Here is a tiny trained network, its code and every weight. The questions are about switching its units off for an input and a target symbol, where a switched-off unit gives its printed mean instead of its output.

import numpy as np


def w(rows, s, z=0):
    codes = np.array(rows[::2]) - 128.0
    scale = np.full(codes.shape[1], s)
    scale[-1] = z or s
    return codes * scale


def softmax(a):
    e = np.exp(a - a.max(-1, keepdims=True))
    return e / e.sum(-1, keepdims=True)


def log_softmax(a):
    a = a - a.max(-1, keepdims=True)
    return a - np.log(np.exp(a).sum(-1, keepdims=True))


def net(x, mask):
    ids = ['ΔΛΠΦΨΩαβγηθμστ'.index(c) for c in x.split()]
    T = len(ids)
    res = E[ids] + P[:T]
    u = 0
    for l in range(3):
        r = res
        for j in range(2):
            rows = slice(2 * j, 2 * j + 2)
            q, k, v = (r @ M[l][rows].T for M in (Q, K, V))
            z = softmax(np.where(np.tri(T) > 0, q @ k.T / 2**0.5, -1e9)) @ v
            o = O[l][rows]
            res = res + np.where(mask[u + j], z, o[:, -1]) @ o[:, :-1]
        u += 2
    return log_softmax(res[-1] @ U[:, :-1].T + U[:, -1])


Q, K, V, O = {}, {}, {}, {}
E = w([
[125,171,155,112,76,63],'Δ',
[53,128,156,58,72,130],'Λ',
[174,122,82,201,86,199],'Π',
[195,87,141,66,169,106],'Φ',
[54,103,188,110,145,45],'Ψ',
[88,72,172,226,71,51],'Ω',
[74,40,77,131,123,115],'α',
[151,119,191,166,79,172],'β',
[78,224,196,186,49,141],'γ',
[124,136,106,61,157,67],'η',
[139,99,90,241,117,105],'θ',
[149,227,106,76,118,193],'μ',
[192,220,248,90,92,69],'σ',
[164,66,186,117,102,74],'τ',
],0.018)
P = w([
[245,170,44,145,72,20],'0',
[125,105,123,138,189,126],'1',
[137,119,120,153,178,122],'2',
[134,151,60,71,28,114],'3',
[118,107,125,145,178,146],'4',
[124,141,132,122,169,131],'5',
[109,151,71,44,22,134],'6',
[124,104,129,143,179,146],'7',
[116,146,150,108,167,138],'8',
[93,147,80,33,16,146],'9',
[132,98,125,142,173,162],'10',
[111,155,163,97,172,135],'11',
[78,155,89,19,15,164],'12',
[134,87,128,141,178,163],'13',
],0.011)
Q[0] = w([
[77,192,90,58,91,92],'0.h0',
[125,44,171,199,203,149],'0.h0',
[239,81,186,103,167,253],'0.h1',
[134,209,107,152,163,225],'0.h1',
],0.033)
K[0] = w([
[47,171,57,103,159,50],'0.h0',
[188,4,103,112,103,178],'0.h0',
[245,66,186,101,95,226],'0.h1',
[142,205,115,163,103,226],'0.h1',
],0.03)
V[0] = w([
[183,57,148,150,88,157],'0.h0',
[180,32,166,130,120,188],'0.h0',
[2,155,83,82,56,101],'0.h1',
[226,4,212,51,56,169],'0.h1',
],0.008)
O[0] = w([
[19,173,110,161,144,68,103],'0.h0',
[28,209,73,160,151,52,60],'0.h0',
[243,41,117,184,175,136,254],'0.h1',
[69,240,123,122,119,2,82],'0.h1',
],0.0055,0.0044)
Q[1] = w([
[137,191,175,154,254,170],'1.h0',
[145,142,131,149,157,134],'1.h0',
[81,103,60,110,123,152],'1.h1',
[192,206,115,60,137,129],'1.h1',
],0.046)
K[1] = w([
[183,186,55,253,129,235],'1.h0',
[137,149,112,164,147,158],'1.h0',
[85,90,61,104,115,132],'1.h1',
[115,233,147,130,49,226],'1.h1',
],0.038)
V[1] = w([
[78,131,148,95,99,174],'1.h0',
[86,91,198,24,135,61],'1.h0',
[147,179,103,199,240,134],'1.h1',
[213,46,129,184,241,3],'1.h1',
],0.0051)
O[1] = w([
[145,95,142,100,95,177,95],'1.h0',
[19,61,87,89,67,3,173],'1.h0',
[82,102,128,76,134,154,91],'1.h1',
[107,169,131,89,66,204,255],'1.h1',
],0.0049,0.0061)
Q[2] = w([
[137,86,140,94,134,100],'2.h0',
[150,223,208,71,50,98],'2.h0',
[102,68,158,63,133,110],'2.h1',
[94,88,177,254,111,110],'2.h1',
],0.039)
K[2] = w([
[138,75,152,93,114,129],'2.h0',
[178,160,73,105,1,136],'2.h0',
[104,45,145,95,109,133],'2.h1',
[112,129,111,245,101,69],'2.h1',
],0.041)
V[2] = w([
[87,178,87,111,95,103],'2.h0',
[146,152,87,86,2,172],'2.h0',
[95,176,114,198,174,159],'2.h1',
[96,110,88,154,126,101],'2.h1',
],0.0067)
O[2] = w([
[191,85,112,164,102,231,103],'2.h0',
[72,86,4,155,91,119,204],'2.h0',
[86,75,107,82,112,162,2],'2.h1',
[133,69,125,126,110,105,173],'2.h1',
],0.0044,0.0049)
U = w([
[227,118,52,166,54,60,178],'Δ',
[81,115,137,2,18,185,180],'Λ',
[71,170,51,143,112,194,130],'Π',
[94,186,60,95,188,106,166],'Φ',
[66,110,242,93,186,147,168],'Ψ',
[79,93,183,233,92,94,7],'Ω',
[48,45,36,135,213,145,109],'α',
[35,197,143,124,67,178,106],'β',
[112,139,180,153,70,207,96],'γ',
[188,106,103,85,196,119,74],'η',
[132,120,79,225,175,142,144],'θ',
[132,162,90,54,144,203,148],'μ',
[130,195,182,101,79,128,84],'σ',
[57,160,123,131,86,87,3],'τ',
],0.0077,0.0052)

Each question gives the input, a string of symbols that net reads in full, and the target symbol t.
The units are the heads (2 rows each of Q, K, V and O). Each row of codes is followed by its name. A weight is (code - 128) times the scale printed after its matrix; where a second scale follows, it is the last column's (O and U).
mask holds one flag per head, layer by layer. A switched-off head (its flag False) gives its mean, the last column of its rows in O, instead of its output. The means were averaged over made-up inputs and are rounded, as every weight is.
A unit's drop is (log p(t) with every unit on - log p(t) with that unit switched off) / (log p(t) with every unit on - log p(t) with every unit switched off).
The circuit of an input: a set's keep is (log p(t) with only the set's units on - log p(t) with every unit switched off) / (log p(t) with every unit on - log p(t) with every unit switched off). Starting from all 6 units, units are removed one at a time, each time the one whose removal leaves the highest keep (on an exact tie, the one counted first), for as long as the keep stays at least 0.8.
units of the circuit, in order: the units of the circuit, biggest drop first
unit that matters most: the unit with the biggest drop
heads that matter: for each layer, one digit per head in row order, 1 if its drop is at least 0.15 and else 0, layers parted by /
drop when u is switched off: that unit's drop, to one decimal
input Ψ α Φ η Ψ μ γ, target Δ: unit that matters most => 0.h0
input Δ Ψ μ Π μ α Ψ Φ β, target β: units of the circuit, in order => 0.h0; 0.h1
input Ψ Δ τ Ψ Ψ Φ, target Φ: heads that matter => 11 / 00 / 00
input Λ Δ α τ Ψ α Φ Λ Ψ α Ψ η, target η: units of the circuit, in order => 1.h1; 0.h1; 0.h0
input Ψ β Ψ Λ, target Δ: heads that matter => 00 / 01 / 00
input θ Λ Λ Δ α α σ, target Δ: units of the circuit, in order => 1.h1; 2.h0
input Λ θ Δ Ψ Δ Δ, target Δ: units of the circuit, in order => 0.h1; 2.h0
input Λ Π γ, target γ: heads that matter => 11 / 10 / 00
input Ω α Δ Ψ, target Δ: units of the circuit, in order => 0.h1; 0.h0
input Φ Φ Ψ Φ Ψ Λ α Δ Ψ Ω Φ Ω Ω, target Λ: units of the circuit, in order => 0.h0; 1.h1
input Ψ Ψ Ψ Λ Φ σ α, target Δ: heads that matter => 10 / 01 / 01
input Ψ Λ η Φ Ψ τ γ Λ Ψ β, target Δ: heads that matter => 00 / 01 / 00
input γ σ Λ Λ τ α Ψ Δ η Λ β Ψ γ Π, target Π: heads that matter => 11 / 00 / 00
input Ω τ Ψ γ α Δ Π Δ η, target η: unit that matters most => 1.h1
input σ α Λ τ Δ α Ψ, target Δ: heads that matter => 11 / 00 / 00
input α α Ω α γ, target γ: drop when 0.h0 is switched off => 0.2
input θ Φ Ψ α σ α Φ τ Δ α α γ θ, target Λ: drop when 0.h1 is switched off => 0.1
input β Φ Δ γ β, target β: drop when 0.h1 is switched off => 0.3
